Here is a tiny trained network, its code and every weight. The questions are about switching its units off for an input and a target symbol, where a switched-off unit gives its printed mean instead of its output.

import numpy as np


def w(rows, s, z=0):
    codes = np.array(rows[::2]) - 128.0
    scale = np.full(codes.shape[1], s)
    scale[-1] = z or s
    return codes * scale


def softmax(a):
    e = np.exp(a - a.max(-1, keepdims=True))
    return e / e.sum(-1, keepdims=True)


def log_softmax(a):
    a = a - a.max(-1, keepdims=True)
    return a - np.log(np.exp(a).sum(-1, keepdims=True))


def net(x, mask):
    ids = ['γεθξπφ'.index(c) for c in x.split()]
    T = len(ids)
    res = E[ids] + P[:T]
    u = 0
    for l in range(3):
        r = res
        for j in range(2):
            rows = slice(4 * j, 4 * j + 4)
            q, k, v = (r @ M[l][rows].T for M in (Q, K, V))
            z = softmax(np.where(np.tri(T) > 0, q @ k.T / 4**0.5, -1e9)) @ v
            o = O[l][rows]
            res = res + np.where(mask[u + j], z, o[:, -1]) @ o[:, :-1]
        u += 2
    return log_softmax(res[-1] @ U[:, :-1].T + U[:, -1])


Q, K, V, O = {}, {}, {}, {}
E = w([
[159,192,193],'γ',
[121,119,114],'ε',
[105,161,52],'θ',
[213,120,127],'ξ',
[166,100,49],'π',
[2,166,155],'φ',
],0.008)
P = w([
[204,108,126],'0',
[45,125,113],'1',
[115,216,94],'2',
[84,70,119],'3',
[112,232,87],'4',
[82,66,126],'5',
[101,244,81],'6',
[78,66,144],'7',
[87,246,65],'8',
[74,72,156],'9',
[55,255,43],'10',
[83,71,171],'11',
],0.0093)
Q[0] = w([
[53,39,158],'0.h1',
[72,2,124],'0.h1',
[55,244,129],'0.h1',
[163,231,23],'0.h1',
[151,183,39],'0.h2',
[192,163,20],'0.h2',
[194,193,25],'0.h2',
[39,70,236],'0.h2',
],0.0068)
K[0] = w([
[244,74,111],'0.h1',
[206,37,136],'0.h1',
[150,231,149],'0.h1',
[64,187,210],'0.h1',
[112,124,220],'0.h2',
[105,53,220],'0.h2',
[118,37,232],'0.h2',
[140,254,35],'0.h2',
],0.0081)
V[0] = w([
[99,194,57],'0.h1',
[152,109,47],'0.h1',
[201,41,150],'0.h1',
[62,180,106],'0.h1',
[209,120,1],'0.h2',
[179,73,154],'0.h2',
[187,75,99],'0.h2',
[129,62,216],'0.h2',
],0.0098)
O[0] = w([
[101,211,42,219],'0.h1',
[170,59,10,114],'0.h1',
[163,29,150,2],'0.h1',
[111,226,108,219],'0.h1',
[220,35,76,101],'0.h2',
[205,109,188,49],'0.h2',
[223,93,144,59],'0.h2',
[167,244,255,59],'0.h2',
],0.0062,0.0046)
Q[1] = w([
[222,235,183],'1.h1',
[109,207,44],'1.h1',
[130,56,253],'1.h1',
[61,104,48],'1.h1',
[195,201,67],'1.h2',
[182,205,48],'1.h2',
[207,175,53],'1.h2',
[125,37,208],'1.h2',
],0.0059)
K[1] = w([
[236,138,147],'1.h1',
[153,226,85],'1.h1',
[109,2,126],'1.h1',
[50,162,68],'1.h1',
[233,106,166],'1.h2',
[253,129,167],'1.h2',
[244,93,141],'1.h2',
[57,82,76],'1.h2',
],0.0088)
V[1] = w([
[16,197,134],'1.h1',
[242,48,129],'1.h1',
[3,178,94],'1.h1',
[151,139,226],'1.h1',
[47,136,18],'1.h2',
[198,124,253],'1.h2',
[58,106,23],'1.h2',
[210,124,229],'1.h2',
],0.0067)
O[1] = w([
[230,120,128,242],'1.h1',
[29,135,124,2],'1.h1',
[245,125,144,244],'1.h1',
[98,108,56,97],'1.h1',
[143,143,221,143],'1.h2',
[109,119,23,113],'1.h2',
[152,116,254,137],'1.h2',
[118,113,23,115],'1.h2',
],0.0071,0.018)
Q[2] = w([
[146,101,34],'2.h1',
[59,83,198],'2.h1',
[100,237,105],'2.h1',
[136,2,113],'2.h1',
[156,69,55],'2.h2',
[181,129,111],'2.h2',
[178,168,165],'2.h2',
[174,21,76],'2.h2',
],0.0055)
K[2] = w([
[166,16,129],'2.h1',
[101,219,193],'2.h1',
[23,92,133],'2.h1',
[238,125,152],'2.h1',
[137,179,203],'2.h2',
[140,197,124],'2.h2',
[133,167,50],'2.h2',
[193,245,253],'2.h2',
],0.0057)
V[2] = w([
[88,44,123],'2.h1',
[159,191,176],'2.h1',
[88,65,160],'2.h1',
[80,49,134],'2.h1',
[200,225,138],'2.h2',
[116,124,172],'2.h2',
[212,254,149],'2.h2',
[97,55,162],'2.h2',
],0.0076)
O[2] = w([
[106,59,215,103],'2.h1',
[99,222,78,123],'2.h1',
[60,93,251,86],'2.h1',
[92,65,225,95],'2.h1',
[25,74,128,233],'2.h2',
[218,70,159,104],'2.h2',
[13,68,143,254],'2.h2',
[253,155,133,59],'2.h2',
],0.0041,0.021)
U = w([
[136,138,37,69],'γ',
[79,110,129,239],'ε',
[174,122,186,42],'θ',
[179,32,110,12],'ξ',
[112,75,189,127],'π',
[73,253,117,254],'φ',
],0.0062,0.0037)

Each question gives the input, a string of symbols that net reads in full, and the target symbol t.
The units are the heads (4 rows each of Q, K, V and O). Each row of codes is followed by its name. A weight is (code - 128) times the scale printed after its matrix; where a second scale follows, it is the last column's (O and U).
mask holds one flag per head, layer by layer. A switched-off head (its flag False) gives its mean, the last column of its rows in O, instead of its output. The means were averaged over made-up inputs and are rounded, as every weight is.
A unit's drop is (log p(t) with every unit on - log p(t) with that unit switched off) / (log p(t) with every unit on - log p(t) with every unit switched off).
The circuit of an input: a set's keep is (log p(t) with only the set's units on - log p(t) with every unit switched off) / (log p(t) with every unit on - log p(t) with every unit switched off). Starting from all 6 units, units are removed one at a time, each time the one whose removal leaves the highest keep (on an exact tie, the one counted first), for as long as the keep stays at least 0.8.
units of the circuit, in order: the units of the circuit, biggest drop first
unit that matters most: the unit with the biggest drop
heads that matter: for each layer, one digit per head in row order, 1 if its drop is at least 0.15 and else 0, layers parted by /
drop of u: that unit's drop, to one decimal
input π φ ξ γ φ, target π: units of the circuit, in order -> 1.h1, 2.h1, 0.h2, 0.h1
input γ ε ε, target γ: heads that matter -> 11 / 01 / 01
input π ε φ ξ ξ, target π: heads that matter -> 11 / 11 / 10
input γ π φ ξ ε ε φ φ φ, target γ: heads that matter -> 11 / 01 / 00
input γ θ π φ ε, target γ: heads that matter -> 11 / 01 / 00
input φ θ θ φ π, target φ: heads that matter -> 01 / 00 / 10
input γ π φ γ π φ γ π ε θ γ, target γ: units of the circuit, in order -> 1.h2, 0.h2, 0.h1
input γ ξ φ ξ γ ξ, target φ: heads that matter -> 10 / 10 / 11
input ξ π γ ξ θ ξ ξ, target ξ: unit that matters most -> 2.h1
input γ γ φ, target γ: heads that matter -> 01 / 01 / 00
input ε φ θ γ γ ξ ε φ φ ξ ε, target ε: heads that matter -> 11 / 11 / 11
input π γ ξ π γ γ γ ξ ε, target π: units of the circuit, in order -> 2.h1, 1.h1, 0.h1, 0.h2
input φ γ ξ, target φ: heads that matter -> 00 / 00 / 10
input π π θ γ π γ θ θ θ ε ξ, target π: units of the circuit, in order -> 1.h1, 2.h1, 0.h1, 0.h2
input π ε ε φ γ, target π: unit that matters most -> 2.h1
input ξ ε ξ γ φ π ε φ γ γ φ φ, target θ: heads that matter -> 00 / 11 / 10
input γ π θ γ π ε ε ε θ, target γ: units of the circuit, in order -> 1.h2, 0.h1
input π θ φ π θ γ π, target π: heads that matter -> 10 / 10 / 10
input ξ γ φ γ, target θ: units of the circuit, in order -> 2.h2, 0.h1, 1.h1, 1.h2
input π θ φ, target π: unit that matters most -> 1.h1
input φ γ γ φ φ φ γ θ φ φ γ γ, target φ: heads that matter -> 10 / 01 / 10
input π φ π, target π: heads that matter -> 11 / 10 / 10
input θ ε φ ξ γ γ ε, target θ: drop of 1.h1 -> 1.9
input ξ ξ ε ξ ε φ φ ε φ, target ξ: drop of 0.h1 -> 0.5
input π ξ π φ π ξ ε γ θ, target π: drop of 0.h1 -> 0.6
